Below is a small trained network, with its code and all its weights. Each question gives an input and a class and asks what happens when units are switched off, that is, made to give their printed mean instead of their output.

import numpy as np


def w(rows, s, z=0):
    codes = np.array(rows[::2]) - 128.0
    scale = np.full(codes.shape[1], s)
    scale[-1] = z or s
    return codes * scale


def f(y):
    return np.maximum(y, 0)


def log_softmax(a):
    a = a - a.max(-1, keepdims=True)
    return a - np.log(np.exp(a).sum(-1, keepdims=True))


def net(x, mask):
    res = np.array(x, float).reshape(1, 6) / 4 @ E
    y = f(res @ A[0][:, :-1].T + A[0][:, -1])
    res = res + np.where(mask, y, B[0][:, -1]) @ B[0][:, :-1]
    return log_softmax(res[-1] @ U[:, :-1].T + U[:, -1])


A, B = {}, {}
E = w([
[112,94,253,180,68,70],'x0',
[33,165,82,171,82,77],'x1',
[197,141,75,209,84,101],'x2',
[218,116,128,169,141,49],'x3',
[132,99,91,65,74,186],'x4',
[102,208,171,78,132,105],'x5',
],0.0077)
A[0] = w([
[58,203,46,55,147,78,155],'n0',
[179,173,107,53,124,220,253],'n1',
[140,137,149,137,103,152,16],'n2',
[197,138,164,56,161,165,153],'n3',
[125,77,100,217,74,79,186],'n4',
[156,164,128,178,101,93,91],'n5',
[206,225,175,228,76,84,201],'n6',
[36,150,186,136,130,131,123],'n7',
[135,92,101,188,169,84,214],'n8',
[84,107,136,119,103,131,168],'n9',
[195,116,219,101,213,5,129],'n10',
[106,81,108,170,52,74,222],'n11',
[114,142,62,193,174,175,204],'n12',
[134,184,72,60,124,119,159],'n13',
[112,30,120,80,45,140,138],'n14',
[161,108,76,149,231,204,100],'n15',
[49,144,172,161,116,74,213],'n16',
[128,55,65,219,135,167,214],'n17',
[19,125,187,133,132,131,146],'n18',
[128,52,125,35,97,221,170],'n19',
[94,168,5,105,163,88,103],'n20',
[37,148,169,118,135,177,155],'n21',
[109,141,145,171,111,94,137],'n22',
[150,104,166,94,173,88,105],'n23',
[155,140,111,166,92,74,55],'n24',
],0.011,0.0028)
B[0] = w([
[51,147,117,107,82,179,223],'n0',
[61,82,163,112,154,76,241],'n1',
[131,121,119,128,124,126,132],'n2',
[109,112,184,123,165,92,209],'n3',
[152,108,74,154,98,102,206],'n4',
[126,93,121,146,102,102,177],'n5',
[89,67,124,213,96,75,245],'n6',
[162,113,183,117,84,162,197],'n7',
[171,106,107,164,142,161,183],'n8',
[149,154,136,110,113,131,164],'n9',
[103,240,119,206,188,197,232],'n10',
[140,177,84,120,93,91,200],'n11',
[140,89,90,112,132,185,183],'n12',
[56,129,138,123,115,135,195],'n13',
[141,251,94,107,147,116,187],'n14',
[175,54,130,97,176,149,205],'n15',
[186,105,165,150,84,141,213],'n16',
[187,118,79,99,162,168,190],'n17',
[175,123,179,119,88,178,205],'n18',
[141,158,152,55,154,37,236],'n19',
[58,127,81,101,111,188,202],'n20',
[162,118,183,93,89,142,204],'n21',
[147,122,137,135,103,108,174],'n22',
[107,183,137,145,143,146,164],'n23',
[117,100,111,145,101,104,173],'n24',
],0.031,0.011)
U = w([
[163,251,71,28,108,69,177],'0',
[87,158,233,42,254,69,70],'1',
[37,80,163,162,183,44,252],'2',
[1,135,105,20,122,218,174],'3',
[184,82,42,90,198,197,125],'4',
[118,234,181,226,234,182,162],'5',
[152,150,44,208,45,71,8],'6',
[205,182,241,87,40,193,125],'7',
],0.0056,0.0017)

Each question gives the input, the list of numbers given to net, and the class t.
The units are the neurons (one row each of A and B). Each row of codes is followed by its name. A weight is (code - 128) times the scale printed after its matrix; where a second scale follows, it is the last column's (A, B and U).
mask holds one flag per neuron, in row order. A switched-off neuron (its flag False) gives its mean, the last column of its row in B, instead of its output. The means were averaged over made-up inputs and are rounded, as every weight is.
A unit's drop is (log p(t) with every unit on - log p(t) with that unit switched off) / (log p(t) with every unit on - log p(t) with every unit switched off).
The circuit of an input: a set's keep is (log p(t) with only the set's units on - log p(t) with every unit switched off) / (log p(t) with every unit on - log p(t) with every unit switched off). Starting from the 12 units with the biggest drops (on a tie, the unit counted first), units are removed one at a time, each time the one whose removal leaves the highest keep (on an exact tie, the one counted first), for as long as the keep stays at least 0.8.
circuit, biggest first: the units of the circuit, biggest drop first
k most important neurons: the k neurons with the biggest drops, biggest first
drop of u: that unit's drop, to one decimal
input [6,-6,1,5,-7,-2], class 5: circuit, biggest first -> n10
input [3,-1,-2,-6,4,2], class 7: 2 most important neurons -> n18; n21
input [-2,4,3,1,-6,8], class 6: circuit, biggest first -> n6; n1
input [-2,3,-7,-6,2,-5], class 7: 3 most important neurons -> n21; n18; n7
input [1,7,-1,1,3,-8], class 0: 3 most important neurons -> n6; n14; n11
input [-2,-3,-7,-4,1,7], class 1: 2 most important neurons -> n1; n19
input [-4,-4,5,4,-2,6], class 2: 2 most important neurons -> n6; n14
input [5,-6,2,5,7,-3], class 0: 2 most important neurons -> n14; n19
input [-1,-6,2,-3,-6,7], class 5: 2 most important neurons -> n10; n19
input [7,5,2,-5,-6,-8], class 6: drop of n4 -> 0.3
input [7,3,5,7,-4,4], class 6: drop of n2 -> 0.0
input [-4,6,8,2,7,-7], class 4: drop of n17 -> 0.9
